Here is a tiny trained network, its code and every weight. The questions are about switching its units off for an input and a target symbol, where a switched-off unit gives its printed mean instead of its output.

import numpy as np


def w(rows, s, z=0):
    codes = np.array(rows[::2]) - 128.0
    scale = np.full(codes.shape[1], s)
    scale[-1] = z or s
    return codes * scale


def norm(h):
    return h / np.sqrt((h * h).mean(-1, keepdims=True) + 1e-5)


def f(y):
    return y / 2 * (1 + np.tanh(0.7978845608 * (y + 0.044715 * y**3)))


def softmax(a):
    e = np.exp(a - a.max(-1, keepdims=True))
    return e / e.sum(-1, keepdims=True)


def log_softmax(a):
    a = a - a.max(-1, keepdims=True)
    return a - np.log(np.exp(a).sum(-1, keepdims=True))


def net(x, mask):
    ids = ['ΓΘΞαβδεζηλμπτω'.index(c) for c in x.split()]
    T = len(ids)
    res = E[ids] + P[:T]
    u = 0
    for l in range(2):
        r = norm(res)
        for j in range(3):
            rows = slice(2 * j, 2 * j + 2)
            q, k, v = (r @ M[l][rows].T for M in (Q, K, V))
            z = softmax(np.where(np.tri(T) > 0, q @ k.T / 2**0.5, -1e9)) @ v
            o = O[l][rows]
            res = res + np.where(mask[u + j], z, o[:, -1]) @ o[:, :-1]
        u += 3
        y = f(norm(res) @ A[l][:, :-1].T + A[l][:, -1])
        res = res + np.where(mask[u : u + 8], y, B[l][:, -1]) @ B[l][:, :-1]
        u += 8
    return log_softmax(norm(res)[-1] @ U[:, :-1].T + U[:, -1])


Q, K, V, O, A, B = {}, {}, {}, {}, {}, {}
E = w([
[117,91,74],'Γ',
[74,193,159],'Θ',
[82,193,156],'Ξ',
[114,90,70],'α',
[86,194,153],'β',
[109,1,158],'δ',
[113,87,68],'ε',
[114,81,17],'ζ',
[116,89,66],'η',
[112,83,67],'λ',
[158,200,174],'μ',
[161,149,103],'π',
[196,158,139],'τ',
[115,89,250],'ω',
],0.0088)
P = w([
[176,252,102],'0',
[178,245,89],'1',
[165,234,90],'2',
[166,214,96],'3',
[155,204,93],'4',
[147,184,100],'5',
[147,167,103],'6',
[141,149,105],'7',
[128,137,110],'8',
[124,115,109],'9',
[127,105,110],'10',
[126,95,109],'11',
[139,99,100],'12',
],0.0031)
Q[0] = w([
[184,152,2],'L0H0',
[171,164,130],'L0H0',
[166,96,100],'L0H1',
[155,156,130],'L0H1',
[149,123,72],'L0H2',
[93,200,106],'L0H2',
],0.0075)
K[0] = w([
[168,173,75],'L0H0',
[219,176,159],'L0H0',
[27,53,180],'L0H1',
[199,70,221],'L0H1',
[116,180,157],'L0H2',
[255,52,196],'L0H2',
],0.0053)
V[0] = w([
[154,188,156],'L0H0',
[240,86,166],'L0H0',
[138,66,125],'L0H1',
[129,142,127],'L0H1',
[253,138,135],'L0H2',
[147,96,181],'L0H2',
],0.0039)
O[0] = w([
[104,107,158,165],'L0H0',
[5,213,213,38],'L0H0',
[131,103,52,55],'L0H1',
[118,147,151,148],'L0H1',
[128,249,117,169],'L0H2',
[210,179,170,3],'L0H2',
],0.0026,0.0012)
A[0] = w([
[247,132,145,153],'L0N0',
[172,181,101,3],'L0N1',
[254,134,140,133],'L0N2',
[164,130,145,68],'L0N3',
[221,117,147,135],'L0N4',
[79,221,138,221],'L0N5',
[65,65,107,214],'L0N6',
[233,90,227,63],'L0N7',
],0.0065,0.0021)
B[0] = w([
[74,202,160,164],'L0N0',
[72,109,202,130],'L0N1',
[37,238,166,163],'L0N2',
[81,122,146,104],'L0N3',
[6,204,109,139],'L0N4',
[236,242,215,254],'L0N5',
[251,151,67,211],'L0N6',
[20,175,71,133],'L0N7',
],0.0032,0.0026)
Q[1] = w([
[147,40,57],'L1H0',
[110,245,174],'L1H0',
[194,157,125],'L1H1',
[183,157,71],'L1H1',
[106,220,219],'L1H2',
[215,64,24],'L1H2',
],0.011)
K[1] = w([
[71,226,87],'L1H0',
[164,2,185],'L1H0',
[125,197,166],'L1H1',
[58,221,92],'L1H1',
[84,214,91],'L1H2',
[147,24,178],'L1H2',
],0.0098)
V[1] = w([
[165,157,50],'L1H0',
[17,151,115],'L1H0',
[173,130,133],'L1H1',
[41,187,125],'L1H1',
[2,128,186],'L1H2',
[186,75,184],'L1H2',
],0.0082)
O[1] = w([
[145,152,74,245],'L1H0',
[30,88,108,89],'L1H0',
[168,137,133,172],'L1H1',
[65,150,93,207],'L1H1',
[160,254,122,6],'L1H2',
[198,103,145,55],'L1H2',
],0.0071,0.0022)
A[1] = w([
[99,65,83,251],'L1N0',
[1,82,118,128],'L1N1',
[118,45,237,167],'L1N2',
[93,216,174,174],'L1N3',
[89,161,133,57],'L1N4',
[51,90,202,160],'L1N5',
[20,104,208,112],'L1N6',
[66,101,238,200],'L1N7',
],0.0094,0.0028)
B[1] = w([
[145,171,204,233],'L1N0',
[105,203,134,155],'L1N1',
[198,226,130,149],'L1N2',
[108,36,127,254],'L1N3',
[141,93,77,131],'L1N4',
[183,210,84,138],'L1N5',
[223,250,16,140],'L1N6',
[176,254,133,157],'L1N7',
],0.0075,0.0052)
U = w([
[175,106,125,90],'Γ',
[148,149,184,67],'Θ',
[146,143,194,76],'Ξ',
[165,116,125,70],'α',
[138,126,221,101],'β',
[246,150,175,83],'δ',
[163,106,134,106],'ε',
[144,76,63,208],'ζ',
[154,88,125,139],'η',
[159,83,132,146],'λ',
[103,164,165,184],'μ',
[32,132,55,108],'π',
[32,207,80,165],'τ',
[198,230,56,253],'ω',
],0.012,0.0053)

Each question gives the input, a string of symbols that net reads in full, and the target symbol t.
The units are the heads (2 rows each of Q, K, V and O) and the neurons (one row each of A and B). Each row of codes is followed by its name. A weight is (code - 128) times the scale printed after its matrix; where a second scale follows, it is the last column's (O, A, B and U).
mask holds one flag per unit, layer by layer, with each layer's heads first. A switched-off unit (its flag False) gives its mean, the last column of its rows in O or B, instead of its output. The means were averaged over made-up inputs and are rounded, as every weight is.
A unit's drop is (log p(t) with every unit on - log p(t) with that unit switched off) / (log p(t) with every unit on - log p(t) with every unit switched off).
The circuit of an input: a set's keep is (log p(t) with only the set's units on - log p(t) with every unit switched off) / (log p(t) with every unit on - log p(t) with every unit switched off). Starting from the 12 units with the biggest drops (on a tie, the unit counted first), units are removed one at a time, each time the one whose removal leaves the highest keep (on an exact tie, the one counted first), for as long as the keep stays at least 0.8.
units of the circuit, in order: the units of the circuit, biggest drop first
top k neurons: the k neurons with the biggest drops, biggest first
k most important neurons of layer l: the k neurons of layer l with the biggest drops, biggest first
input Θ η λ ω μ Ξ ω τ ω π ε, target ω: units of the circuit, in order => [L1N3]
input Γ τ ω Ξ τ α, target τ: top 2 neurons => [L0N7 L1N3]
input ω β π Ξ μ ω Γ ε ω δ, target δ: 2 most important neurons of layer 1 => [L1N2 L1N3]
input Γ ζ π ε Γ λ ω ω β, target ω: units of the circuit, in order => [L1H0 L1N6]
input τ μ ζ ζ μ η α π α Γ π η, target π: 4 most important neurons of layer 0 => [L0N5 L0N6 L0N2 L0N1]
input μ π α μ β η β ζ ζ τ Γ, target τ: top 3 neurons => [L1N1 L1N3 L1N0]
input ω Θ ζ τ ζ Γ μ, target τ: top 2 neurons => [L1N0 L0N7]
input ζ ζ ω α ζ π Ξ ζ ω ω Γ, target ω: top 2 neurons => [L1N3 L0N7]
input Γ μ λ α Θ ζ τ η, target τ: top 3 neurons => [L1N1 L1N3 L1N0]
input π α η β Ξ α μ Γ ε α π α, target π: top 4 neurons => [L0N5 L1N1 L1N3 L0N2]
input ζ ζ ε ζ τ ε, target τ: units of the circuit, in order => [L1N1 L1N0 L1H2]
input Ξ λ λ Γ ζ β Γ α ζ Γ ω β α, target ω: top 2 neurons => [L1N3 L0N5]
input Γ η β τ λ, target τ: units of the circuit, in order => [L1N1 L1H0 L1N0 L1H2]
input τ ε τ η λ ε ζ ε τ ζ π Ξ, target π: 2 most important neurons of layer 0 => [L0N6 L0N2]
input β π α ζ, target π: top 3 neurons => [L1N1 L1N3 L0N6]
input η λ ζ τ λ τ ζ β π η, target π: top 3 neurons => [L1N1 L1N3 L0N2]
input η ε τ ζ ω β Θ, target ω: units of the circuit, in order => [L1H0 L1N6]
input ζ α π μ ε Ξ Γ π τ π ω β Γ, target ω: units of the circuit, in order => [L1N3]
input ε λ α ζ Γ τ α, target τ: top 2 neurons => [L1N1 L1N3]
input ζ β η ε η Ξ Γ λ Ξ ω μ β, target ω: units of the circuit, in order => [L1N6]
input π Ξ β β λ ζ Θ λ ε ε π ζ Γ, target π: 3 most important neurons of layer 1 => [L1N1 L1N3 L1N0]
input ζ Γ β τ ζ ε, target τ: top 3 neurons => [L1N1 L1N3 L1N0]
input Θ Ξ ω π ζ Γ λ ζ β ε π ζ Γ, target π: 2 most important neurons of layer 1 => [L1N1 L1N3]
